Below are the code and all the weights of a small trained network. Each question names an input and a target symbol and asks about switching units off, where a switched-off unit gives its printed mean instead of its output.

import numpy as np


def w(rows, s, z=0):
    codes = np.array(rows[::2]) - 128.0
    scale = np.full(codes.shape[1], s)
    scale[-1] = z or s
    return codes * scale


def norm(h):
    return h / np.sqrt((h * h).mean(-1, keepdims=True) + 1e-5)


def f(y):
    return y / 2 * (1 + np.tanh(0.7978845608 * (y + 0.044715 * y**3)))


def softmax(a):
    e = np.exp(a - a.max(-1, keepdims=True))
    return e / e.sum(-1, keepdims=True)


def log_softmax(a):
    a = a - a.max(-1, keepdims=True)
    return a - np.log(np.exp(a).sum(-1, keepdims=True))


def net(x, mask):
    ids = ['ΠΩαβγεηθλμσψ'.index(c) for c in x.split()]
    T = len(ids)
    res = E[ids] + P[:T]
    u = 0
    for l in range(3):
        q, k, v = (norm(res) @ M[l].T for M in (Q, K, V))
        z = softmax(np.where(np.tri(T) > 0, q @ k.T / 3**0.5, -1e9)) @ v
        res = res + np.where(mask[u], z, O[l][:, -1]) @ O[l][:, :-1]
        u += 1
        y = f(norm(res) @ A[l][:, :-1].T + A[l][:, -1])
        res = res + np.where(mask[u : u + 4], y, B[l][:, -1]) @ B[l][:, :-1]
        u += 4
    return log_softmax(norm(res)[-1] @ U[:, :-1].T + U[:, -1])


Q, K, V, O, A, B = {}, {}, {}, {}, {}, {}
E = w([
[79,133,129,171,184],'Π',
[84,130,135,174,181],'Ω',
[83,124,149,188,192],'α',
[82,124,128,167,177],'β',
[81,123,138,168,188],'γ',
[82,127,117,163,176],'ε',
[83,126,122,162,179],'η',
[83,155,135,139,193],'θ',
[146,180,158,212,76],'λ',
[133,128,188,74,7],'μ',
[131,69,56,7,154],'σ',
[162,130,14,197,103],'ψ',
],0.0021)
P = w([
[3,218,67,103,98],'0',
[56,93,130,149,113],'1',
[65,195,95,112,123],'2',
[86,88,138,146,123],'3',
[100,184,107,113,126],'4',
[108,87,148,146,137],'5',
[124,180,119,115,133],'6',
[131,86,153,152,142],'7',
[147,177,128,114,134],'8',
[155,86,157,148,147],'9',
[171,172,132,114,139],'10',
[183,87,164,147,150],'11',
[210,168,135,116,138],'12',
[178,86,171,154,176],'13',
],0.004)
Q[0] = w([
[116,4,196,161,219],'L0H1',
[118,107,106,76,145],'L0H1',
[148,187,77,115,146],'L0H1',
],0.014)
K[0] = w([
[249,110,143,127,123],'L0H1',
[132,144,127,183,105],'L0H1',
[15,149,157,137,97],'L0H1',
],0.012)
V[0] = w([
[172,74,102,16,123],'L0H1',
[72,138,253,23,198],'L0H1',
[134,89,56,84,204],'L0H1',
],0.0037)
O[0] = w([
[97,73,79,37,107,5],'L0H1',
[65,130,193,18,251,200],'L0H1',
[147,74,38,121,179,109],'L0H1',
],0.0031,0.0018)
A[0] = w([
[153,138,135,80,168,179],'L0N1',
[138,3,11,128,51,2],'L0N2',
[144,89,106,128,155,74],'L0N3',
[71,166,117,102,182,34],'L0N4',
],0.0043,0.00098)
B[0] = w([
[114,77,85,186,112,215],'L0N1',
[169,108,69,252,29,67],'L0N2',
[120,95,143,111,128,87],'L0N3',
[216,140,107,171,77,255],'L0N4',
],0.003,0.00083)
Q[1] = w([
[147,115,37,134,132],'L1H1',
[157,129,16,55,72],'L1H1',
[106,191,70,49,2],'L1H1',
],0.0063)
K[1] = w([
[51,141,73,186,167],'L1H1',
[16,138,99,166,130],'L1H1',
[2,169,108,126,96],'L1H1',
],0.0078)
V[1] = w([
[146,107,149,16,1],'L1H1',
[19,174,114,122,19],'L1H1',
[109,94,197,103,98],'L1H1',
],0.0026)
O[1] = w([
[223,127,167,30,42,5],'L1H1',
[252,87,132,107,185,223],'L1H1',
[111,81,174,86,95,140],'L1H1',
],0.0034,0.0015)
A[1] = w([
[64,197,130,168,152,127],'L1N1',
[175,142,8,126,70,2],'L1N2',
[175,208,139,160,104,109],'L1N3',
[122,3,93,133,140,51],'L1N4',
],0.0053,0.002)
B[1] = w([
[204,223,107,42,66,251],'L1N1',
[147,233,248,102,144,95],'L1N2',
[1,119,40,35,143,174],'L1N3',
[132,59,65,13,98,148],'L1N4',
],0.0031,0.0027)
Q[2] = w([
[44,165,177,157,54],'L2H1',
[3,180,206,134,34],'L2H1',
[166,141,152,40,158],'L2H1',
],0.0055)
K[2] = w([
[139,154,176,148,130],'L2H1',
[196,170,253,164,125],'L2H1',
[206,72,144,88,110],'L2H1',
],0.0068)
V[2] = w([
[144,58,170,108,111],'L2H1',
[3,54,153,178,131],'L2H1',
[153,210,148,70,128],'L2H1',
],0.0032)
O[2] = w([
[127,101,130,220,253,2],'L2H1',
[202,28,227,126,185,77],'L2H1',
[129,144,2,149,23,241],'L2H1',
],0.0024,0.0013)
A[2] = w([
[161,134,154,55,50,81],'L2N1',
[144,229,185,173,81,45],'L2N2',
[97,57,140,76,22,5],'L2N3',
[158,74,253,136,89,91],'L2N4',
],0.0047,0.0018)
B[2] = w([
[114,96,134,251,179,159],'L2N1',
[246,27,116,86,202,254],'L2N2',
[125,149,76,123,254,113],'L2N3',
[121,161,142,61,30,217],'L2N4',
],0.0041,0.00095)
U = w([
[117,197,51,82,87,162],'Π',
[131,117,128,138,124,3],'Ω',
[168,141,167,143,197,133],'α',
[111,117,137,155,129,55],'β',
[87,124,150,166,139,76],'γ',
[99,122,134,167,130,69],'ε',
[89,122,138,169,132,76],'η',
[115,179,135,105,213,157],'θ',
[252,98,179,167,149,134],'λ',
[126,116,202,77,51,213],'μ',
[102,24,67,72,151,145],'σ',
[168,84,84,211,42,186],'ψ',
],0.011,0.0034)

Each question gives the input, a string of symbols that net reads in full, and the target symbol t.
The units are the heads (3 rows each of Q, K, V and O) and the neurons (one row each of A and B). Each row of codes is followed by its name. A weight is (code - 128) times the scale printed after its matrix; where a second scale follows, it is the last column's (O, A, B and U).
mask holds one flag per unit, layer by layer, with each layer's heads first. A switched-off unit (its flag False) gives its mean, the last column of its rows in O or B, instead of its output. The means were averaged over made-up inputs and are rounded, as every weight is.
A unit's drop is (log p(t) with every unit on - log p(t) with that unit switched off) / (log p(t) with every unit on - log p(t) with every unit switched off).
The circuit of an input: a set's keep is (log p(t) with only the set's units on - log p(t) with every unit switched off) / (log p(t) with every unit on - log p(t) with every unit switched off). Starting from the 12 units with the biggest drops (on a tie, the unit counted first), units are removed one at a time, each time the one whose removal leaves the highest keep (on an exact tie, the one counted first), for as long as the keep stays at least 0.8.
units of the circuit, in order: the units of the circuit, biggest drop first
unit that matters most: the unit with the biggest drop
top k neurons: the k neurons with the biggest drops, biggest first
k most important neurons of layer l: the k neurons of layer l with the biggest drops, biggest first
input η μ μ Ω θ λ, target λ: most important neuron of layer 1 : L1N4
input Ω α μ Π η Ω μ σ σ λ β μ γ λ, target μ: units of the circuit, in order : L2N4, L1H1
input α μ γ Π λ Ω σ ε Π γ β θ, target θ: units of the circuit, in order : L1H1, L0H1
input μ Π Ω λ α Ω, target λ: top 3 neurons : L2N2, L1N1, L1N3
input μ μ β σ ψ ε μ θ Ω λ μ, target λ: top 3 neurons : L1N4, L2N1, L1N1
input μ μ μ θ, target μ: top 2 neurons : L1N1, L2N4
input μ θ γ η σ Ω θ μ Π μ σ β μ Ω, target μ: units of the circuit, in order : L1H1, L2N4
input θ α ψ σ γ α μ μ ψ β μ η, target μ: units of the circuit, in order : L1H1, L2N4
input η μ λ β μ, target θ: top 2 neurons : L1N3, L1N1
input γ θ α θ ε Π λ β, target λ: units of the circuit, in order : L0H1, L2N2
input σ θ σ Ω μ μ σ α ψ σ γ μ, target σ: top 3 neurons : L2N3, L1N4, L0N4
input μ α Π μ μ α σ σ Π α μ, target λ: top 3 neurons : L1N4, L2N1, L2N2
input Π θ α σ θ Ω γ γ γ μ Ω γ μ, target θ: top 3 neurons : L1N3, L2N1, L1N1
input μ σ σ μ, target σ: top 2 neurons : L2N3, L1N1
input μ μ λ α Π γ γ μ θ μ β η, target μ: unit that matters most : L1N3
input η ψ α μ η θ μ Ω μ Π Π γ μ μ, target μ: top 2 neurons : L2N4, L1N3
input λ θ Ω θ ε γ σ ψ β λ, target ψ: 2 most important neurons of layer 1 : L1N1, L1N3
input γ β ε Π α α σ α θ λ ε μ σ, target θ: top 2 neurons : L2N2, L1N4
input ε α μ γ μ ψ σ μ λ μ λ Π, target μ: top 2 neurons : L2N4, L1N1
input σ μ Π λ Π σ β β θ ψ μ θ σ β, target σ: units of the circuit, in order : L0H1
input μ ψ σ λ η γ, target λ: 2 most important neurons of layer 0 : L0N1, L0N2
